Below is a small trained network, with its code and all its weights. Each question gives an input and a class and asks what happens when units are switched off, that is, made to give their printed mean instead of their output.

import numpy as np


def w(rows, s, z=0):
    codes = np.array(rows[::2]) - 128.0
    scale = np.full(codes.shape[1], s)
    scale[-1] = z or s
    return codes * scale


def norm(h):
    return h / np.sqrt((h * h).mean(-1, keepdims=True) + 1e-5)


def f(y):
    return y / 2 * (1 + np.tanh(0.7978845608 * (y + 0.044715 * y**3)))


def log_softmax(a):
    a = a - a.max(-1, keepdims=True)
    return a - np.log(np.exp(a).sum(-1, keepdims=True))


def net(x, mask):
    res = np.array(x, float).reshape(1, 7) / 4 @ E
    u = 0
    for l in range(2):
        y = f(norm(res) @ A[l][:, :-1].T + A[l][:, -1])
        res = res + np.where(mask[u : u + 6], y, B[l][:, -1]) @ B[l][:, :-1]
        u += 6
    return log_softmax(norm(res)[-1] @ U[:, :-1].T + U[:, -1])


A, B = {}, {}
E = w([
[147,178,164,120,185,177,98,175,133,94,103],'x0',
[85,2,182,79,31,126,102,68,83,98,167],'x1',
[85,100,98,64,136,187,161,193,156,108,139],'x2',
[74,162,103,114,122,60,164,199,105,146,68],'x3',
[89,182,138,152,132,186,100,129,50,145,67],'x4',
[167,137,121,224,130,141,160,193,50,30,130],'x5',
[134,148,107,87,137,181,123,112,151,169,205],'x6',
],0.0087)
A[0] = w([
[66,103,103,25,90,166,130,126,157,178,195,2],'L0N0',
[77,135,81,33,97,130,204,172,139,181,157,66],'L0N1',
[148,39,149,112,76,141,149,148,127,72,158,112],'L0N2',
[77,136,155,45,178,197,121,181,140,133,98,112],'L0N3',
[124,2,148,118,58,165,149,191,91,38,152,138],'L0N4',
[147,81,84,122,142,49,240,192,236,89,178,129],'L0N5',
],0.0076,0.0075)
B[0] = w([
[168,66,40,206,100,119,214,97,166,181,233,169],'L0N0',
[27,175,67,146,76,200,73,97,208,134,130,172],'L0N1',
[75,113,149,74,170,111,125,80,140,122,161,193],'L0N2',
[73,106,142,31,101,153,14,107,121,62,119,184],'L0N3',
[4,114,174,104,111,62,139,51,93,4,153,254],'L0N4',
[217,123,74,79,224,111,3,146,4,140,171,232],'L0N5',
],0.0068,0.0064)
A[1] = w([
[62,91,188,141,57,63,207,136,129,133,20,36],'L1N0',
[143,93,196,146,58,79,177,127,129,181,88,3],'L1N1',
[105,173,171,49,161,207,122,172,149,155,105,58],'L1N2',
[119,202,109,168,148,98,120,222,61,116,77,81],'L1N3',
[138,110,147,99,96,2,102,72,146,207,94,131],'L1N4',
[208,131,171,119,145,210,113,106,167,142,200,61],'L1N5',
],0.0089,0.0067)
B[1] = w([
[118,254,106,199,80,210,213,199,119,96,26,185],'L1N0',
[115,154,31,113,129,177,130,150,116,119,85,129],'L1N1',
[81,125,117,58,74,159,50,134,110,48,93,179],'L1N2',
[230,88,68,143,189,80,167,228,68,177,120,254],'L1N3',
[81,93,197,100,141,16,147,119,60,17,180,234],'L1N4',
[132,140,159,167,93,158,132,194,141,144,28,195],'L1N5',
],0.0091,0.0053)
U = w([
[116,97,24,107,91,194,143,110,232,253,195,42],'0',
[130,183,97,68,154,214,47,203,146,130,39,158],'1',
[167,162,183,243,95,219,160,94,190,179,96,63],'2',
[44,168,177,178,71,97,221,134,75,61,63,73],'3',
[64,66,151,60,122,79,105,48,117,92,227,238],'4',
[173,147,202,189,95,97,122,89,187,180,125,2],'5',
[253,135,96,173,208,85,166,214,66,164,111,133],'6',
],0.014,0.0057)

Each question gives the input, the list of numbers given to net, and the class t.
The units are the neurons (one row each of A and B). Each row of codes is followed by its name. A weight is (code - 128) times the scale printed after its matrix; where a second scale follows, it is the last column's (A, B and U).
mask holds one flag per neuron, layer by layer. A switched-off neuron (its flag False) gives its mean, the last column of its row in B, instead of its output. The means were averaged over made-up inputs and are rounded, as every weight is.
A unit's drop is (log p(t) with every unit on - log p(t) with that unit switched off) / (log p(t) with every unit on - log p(t) with every unit switched off).
The circuit of an input: a set's keep is (log p(t) with only the set's units on - log p(t) with every unit switched off) / (log p(t) with every unit on - log p(t) with every unit switched off). Starting from all 12 units, units are removed one at a time, each time the one whose removal leaves the highest keep (on an exact tie, the one counted first), for as long as the keep stays at least 0.8.
circuit, biggest first: the units of the circuit, biggest drop first
k most important neurons: the k neurons with the biggest drops, biggest first
top k neurons in layer l: the k neurons of layer l with the biggest drops, biggest first
drop of u: that unit's drop, to one decimal
input [-6,-1,3,8,-3,5,3], class 6: 2 most important neurons : L0N5; L1N3
input [5,-4,-1,8,8,8,-8], class 6: circuit, biggest first : L1N3
input [-3,4,-8,7,2,2,7], class 3: 2 most important neurons : L0N5; L1N0
input [8,0,1,-2,-8,0,5], class 1: 2 most important neurons : L1N5; L1N3
input [-4,5,-8,4,3,5,6], class 3: 4 most important neurons : L0N5; L1N0; L0N3; L0N0
input [-3,-3,2,-7,-7,6,5], class 6: 2 most important neurons : L1N5; L1N4
input [1,8,-2,-2,-2,3,-6], class 3: circuit, biggest first : L1N0; L0N5
input [-1,4,7,7,6,3,8], class 4: top 3 neurons in layer 0 : L0N3; L0N4; L0N0
input [6,2,-7,7,-1,1,4], class 6: 2 most important neurons : L1N3; L0N4
input [5,5,-6,8,2,-3,4], class 3: 3 most important neurons : L0N5; L1N0; L0N2
input [-7,-1,8,-5,8,-1,3], class 0: 2 most important neurons : L0N0; L1N4
input [0,1,-7,0,3,5,-4], class 6: 2 most important neurons : L1N3; L0N4
input [-1,3,7,1,8,1,0], class 4: top 2 neurons in layer 0 : L0N3; L0N4
input [1,-4,1,-6,-1,-4,-3], class 1: 2 most important neurons : L0N0; L1N2
input [3,-4,-7,-7,1,-3,0], class 2: top 2 neurons in layer 1 : L1N3; L1N5
input [5,3,-3,4,-8,-3,8], class 0: top neuron in layer 1 : L1N5
input [-4,-4,7,-5,2,-7,-2], class 0: drop of L0N0 : 1.1
input [-1,3,-5,6,-1,1,5], class 3: drop of L0N5 : 1.7
